Below are the code and all the weights of a small trained network. Each question names an input and a class and asks about switching units off, where a switched-off unit gives its printed mean instead of its output.

import numpy as np


def w(rows, s, z=0):
    codes = np.array(rows[::2]) - 128.0
    scale = np.full(codes.shape[1], s)
    scale[-1] = z or s
    return codes * scale


def f(y):
    return np.maximum(y, 0)


def log_softmax(a):
    a = a - a.max(-1, keepdims=True)
    return a - np.log(np.exp(a).sum(-1, keepdims=True))


def net(x, mask):
    res = np.array(x, float).reshape(1, 3) / 4 @ E
    y = f(res @ A[0][:, :-1].T + A[0][:, -1])
    res = res + np.where(mask, y, B[0][:, -1]) @ B[0][:, :-1]
    return log_softmax(res[-1] @ U[:, :-1].T + U[:, -1])


A, B = {}, {}
E = w([
[82,139,87,81,93,77,19],'x0',
[157,18,203,62,163,190,62],'x1',
[167,124,137,32,1,120,148],'x2',
],0.0084)
A[0] = w([
[194,106,195,104,97,135,172,95],'neuron 1',
[158,126,152,42,2,98,113,99],'neuron 2',
[167,81,180,164,235,156,159,150],'neuron 3',
[83,190,51,120,69,51,122,246],'neuron 4',
[50,151,75,166,191,46,98,162],'neuron 5',
[122,148,138,205,235,143,148,155],'neuron 6',
[105,202,71,150,122,96,146,163],'neuron 7',
[122,165,84,145,110,87,195,253],'neuron 8',
[50,153,51,108,124,50,64,189],'neuron 9',
[121,94,160,104,118,163,74,175],'neuron 10',
[164,110,206,129,163,197,129,213],'neuron 11',
[67,152,121,227,214,121,143,180],'neuron 12',
[101,190,82,122,81,70,142,187],'neuron 13',
[152,89,150,70,178,142,107,227],'neuron 14',
[137,79,143,102,113,129,117,188],'neuron 15',
[144,120,191,120,113,166,156,123],'neuron 16',
[148,73,140,146,163,177,117,137],'neuron 17',
[188,122,111,89,41,148,142,171],'neuron 18',
],0.009,0.0034)
B[0] = w([
[131,154,214,33,28,236,170,181],'neuron 1',
[241,99,42,153,149,22,64,243],'neuron 2',
[23,104,90,153,236,76,63,221],'neuron 3',
[69,217,148,138,76,178,19,254],'neuron 4',
[133,253,184,64,51,174,62,212],'neuron 5',
[187,126,9,190,211,39,52,222],'neuron 6',
[156,181,100,202,19,188,83,209],'neuron 7',
[183,117,80,192,69,144,113,221],'neuron 8',
[31,184,193,91,193,166,83,230],'neuron 9',
[85,127,134,92,164,93,167,188],'neuron 10',
[109,133,188,66,172,118,204,206],'neuron 11',
[227,130,46,183,126,63,59,231],'neuron 12',
[115,251,85,190,25,241,26,220],'neuron 13',
[90,154,171,14,214,119,134,199],'neuron 14',
[147,105,173,101,135,111,163,177],'neuron 15',
[117,128,181,74,106,168,199,167],'neuron 16',
[77,140,185,70,128,133,119,179],'neuron 17',
[197,153,105,116,95,101,110,213],'neuron 18',
],0.0056,0.0098)
U = w([
[139,109,75,141,215,47,75,254],'0',
[135,92,48,213,139,113,205,29],'1',
[2,155,208,97,146,226,139,94],'2',
[227,86,151,109,100,130,214,172],'3',
[184,181,81,169,45,167,83,83],'4',
],0.0083,0.00033)

Each question gives the input, the list of numbers given to net, and the class t.
The units are the neurons (one row each of A and B). Each row of codes is followed by its name. A weight is (code - 128) times the scale printed after its matrix; where a second scale follows, it is the last column's (A, B and U).
mask holds one flag per neuron, in row order. A switched-off neuron (its flag False) gives its mean, the last column of its row in B, instead of its output. The means were averaged over made-up inputs and are rounded, as every weight is.
A unit's drop is (log p(t) with every unit on - log p(t) with that unit switched off) / (log p(t) with every unit on - log p(t) with every unit switched off).
The circuit of an input: a set's keep is (log p(t) with only the set's units on - log p(t) with every unit switched off) / (log p(t) with every unit on - log p(t) with every unit switched off). Starting from the 12 units with the biggest drops (on a tie, the unit counted first), units are removed one at a time, each time the one whose removal leaves the highest keep (on an exact tie, the one counted first), for as long as the keep stays at least 0.8.
circuit, biggest first: the units of the circuit, biggest drop first
top k neurons: the k neurons with the biggest drops, biggest first
drop when u is switched off: that unit's drop, to one decimal
input [6,-1,-6], class 4: top 3 neurons -> [neuron 5; neuron 12; neuron 3]
input [5,8,-5], class 2: top 2 neurons -> [neuron 2; neuron 12]
input [3,7,-4], class 2: top 2 neurons -> [neuron 2; neuron 12]
input [-7,1,2], class 3: circuit, biggest first -> [neuron 4; neuron 13]
input [8,8,8], class 0: top neuron -> [neuron 2]
input [6,3,1], class 0: circuit, biggest first -> [neuron 13; neuron 7]
input [6,7,2], class 0: circuit, biggest first -> [neuron 2; neuron 13]
input [-6,-3,-2], class 1: circuit, biggest first -> [neuron 4; neuron 9; neuron 5]
input [3,3,-2], class 2: top 3 neurons -> [neuron 2; neuron 6; neuron 12]
input [-7,5,-4], class 0: top 2 neurons -> [neuron 6; neuron 3]
input [8,5,-5], class 2: drop when neuron 2 is switched off -> 0.1
input [-7,4,-4], class 0: drop when neuron 6 is switched off -> 0.6
input [-7,8,5], class 2: drop when neuron 14 is switched off -> 0.2
input [-8,-1,-4], class 0: circuit, biggest first -> [neuron 3]
